Below are the code and all the weights of a small trained network. Each question names an input and a class and asks about switching units off, where a switched-off unit gives its printed mean instead of its output.

import numpy as np


def w(rows, s, z=0):
    codes = np.array(rows[::2]) - 128.0
    scale = np.full(codes.shape[1], s)
    scale[-1] = z or s
    return codes * scale


def norm(h):
    return h / np.sqrt((h * h).mean(-1, keepdims=True) + 1e-5)


def f(y):
    return np.maximum(y, 0)


def log_softmax(a):
    a = a - a.max(-1, keepdims=True)
    return a - np.log(np.exp(a).sum(-1, keepdims=True))


def net(x, mask):
    res = np.array(x, float).reshape(1, 2) / 4 @ E
    u = 0
    for l in range(2):
        y = f(norm(res) @ A[l][:, :-1].T + A[l][:, -1])
        res = res + np.where(mask[u : u + 7], y, B[l][:, -1]) @ B[l][:, :-1]
        u += 7
    return log_softmax(norm(res)[-1] @ U[:, :-1].T + U[:, -1])


A, B = {}, {}
E = w([
[19,36,102,115,125,98,54,174],'x0',
[183,2,89,122,126,113,225,229],'x1',
],0.0063)
A[0] = w([
[101,249,126,131,113,135,77,81,88],'0.n0',
[118,149,141,127,97,160,149,129,98],'0.n1',
[147,29,107,149,128,94,141,152,92],'0.n2',
[89,48,145,135,122,135,95,140,6],'0.n3',
[119,23,132,110,113,139,161,160,61],'0.n4',
[125,32,123,139,147,117,151,137,30],'0.n5',
[242,128,131,132,133,122,226,153,41],'0.n6',
],0.011,0.0025)
B[0] = w([
[145,181,202,156,184,91,72,148,220],'0.n0',
[70,151,98,109,100,170,144,122,141],'0.n1',
[107,134,170,122,153,187,112,168,217],'0.n2',
[102,94,67,115,99,97,165,105,174],'0.n3',
[118,141,174,127,158,172,123,198,217],'0.n4',
[145,143,182,104,108,115,115,214,196],'0.n5',
[148,109,29,131,81,91,171,8,246],'0.n6',
],0.017,0.013)
A[1] = w([
[66,52,105,123,114,68,89,130,110],'1.n0',
[144,168,172,111,94,199,112,109,110],'1.n1',
[93,42,129,93,90,199,126,194,93],'1.n2',
[187,117,63,130,69,139,173,5,1],'1.n3',
[97,156,146,131,153,179,172,195,166],'1.n4',
[168,113,87,133,87,144,147,56,242],'1.n5',
[151,102,178,123,146,158,134,170,86],'1.n6',
],0.016,0.00081)
B[1] = w([
[160,104,72,150,157,181,175,144,150],'1.n0',
[75,6,117,147,143,54,41,178,160],'1.n1',
[41,167,207,46,46,117,120,190,231],'1.n2',
[211,131,90,115,8,92,151,63,252],'1.n3',
[151,143,114,118,107,145,180,158,205],'1.n4',
[158,134,86,128,72,102,133,66,205],'1.n5',
[33,167,34,112,107,156,159,100,188],'1.n6',
],0.015,0.016)
U = w([
[216,135,48,106,25,73,144,26,162],'0',
[163,74,174,92,152,160,127,88,2],'1',
[54,133,119,39,67,158,159,226,175],'2',
[137,187,176,163,215,59,18,117,185],'3',
[140,98,8,161,200,150,145,147,95],'4',
],0.011,0.0054)

Each question gives the input, the list of numbers given to net, and the class t.
The units are the neurons (one row each of A and B). Each row of codes is followed by its name. A weight is (code - 128) times the scale printed after its matrix; where a second scale follows, it is the last column's (A, B and U).
mask holds one flag per neuron, layer by layer. A switched-off neuron (its flag False) gives its mean, the last column of its row in B, instead of its output. The means were averaged over made-up inputs and are rounded, as every weight is.
A unit's drop is (log p(t) with every unit on - log p(t) with that unit switched off) / (log p(t) with every unit on - log p(t) with every unit switched off).
k most important neurons: the k neurons with the biggest drops, biggest first
top k neurons in layer l: the k neurons of layer l with the biggest drops, biggest first
drop of u: that unit's drop, to one decimal
input [5,-1], class 2: most important neuron	0.n6
input [7,-3], class 4: 4 most important neurons	0.n6; 0.n2; 0.n4; 1.n0
input [-7,-4], class 3: 3 most important neurons	0.n0; 0.n6; 1.n3
input [-2,8], class 2: top 4 neurons in layer 0	0.n4; 0.n2; 0.n5; 0.n3
input [8,-5], class 4: 2 most important neurons	0.n6; 1.n0
input [3,-2], class 4: top 2 neurons in layer 1	1.n2; 1.n0
input [6,-2], class 2: 4 most important neurons	0.n6; 0.n0; 1.n2; 1.n3
input [2,-1], class 4: top 2 neurons in layer 1	1.n3; 1.n2
input [-1,8], class 2: 2 most important neurons	0.n4; 0.n2
input [-8,-5], class 3: 2 most important neurons	0.n0; 0.n6
input [2,-3], class 3: drop of 0.n5	0.0
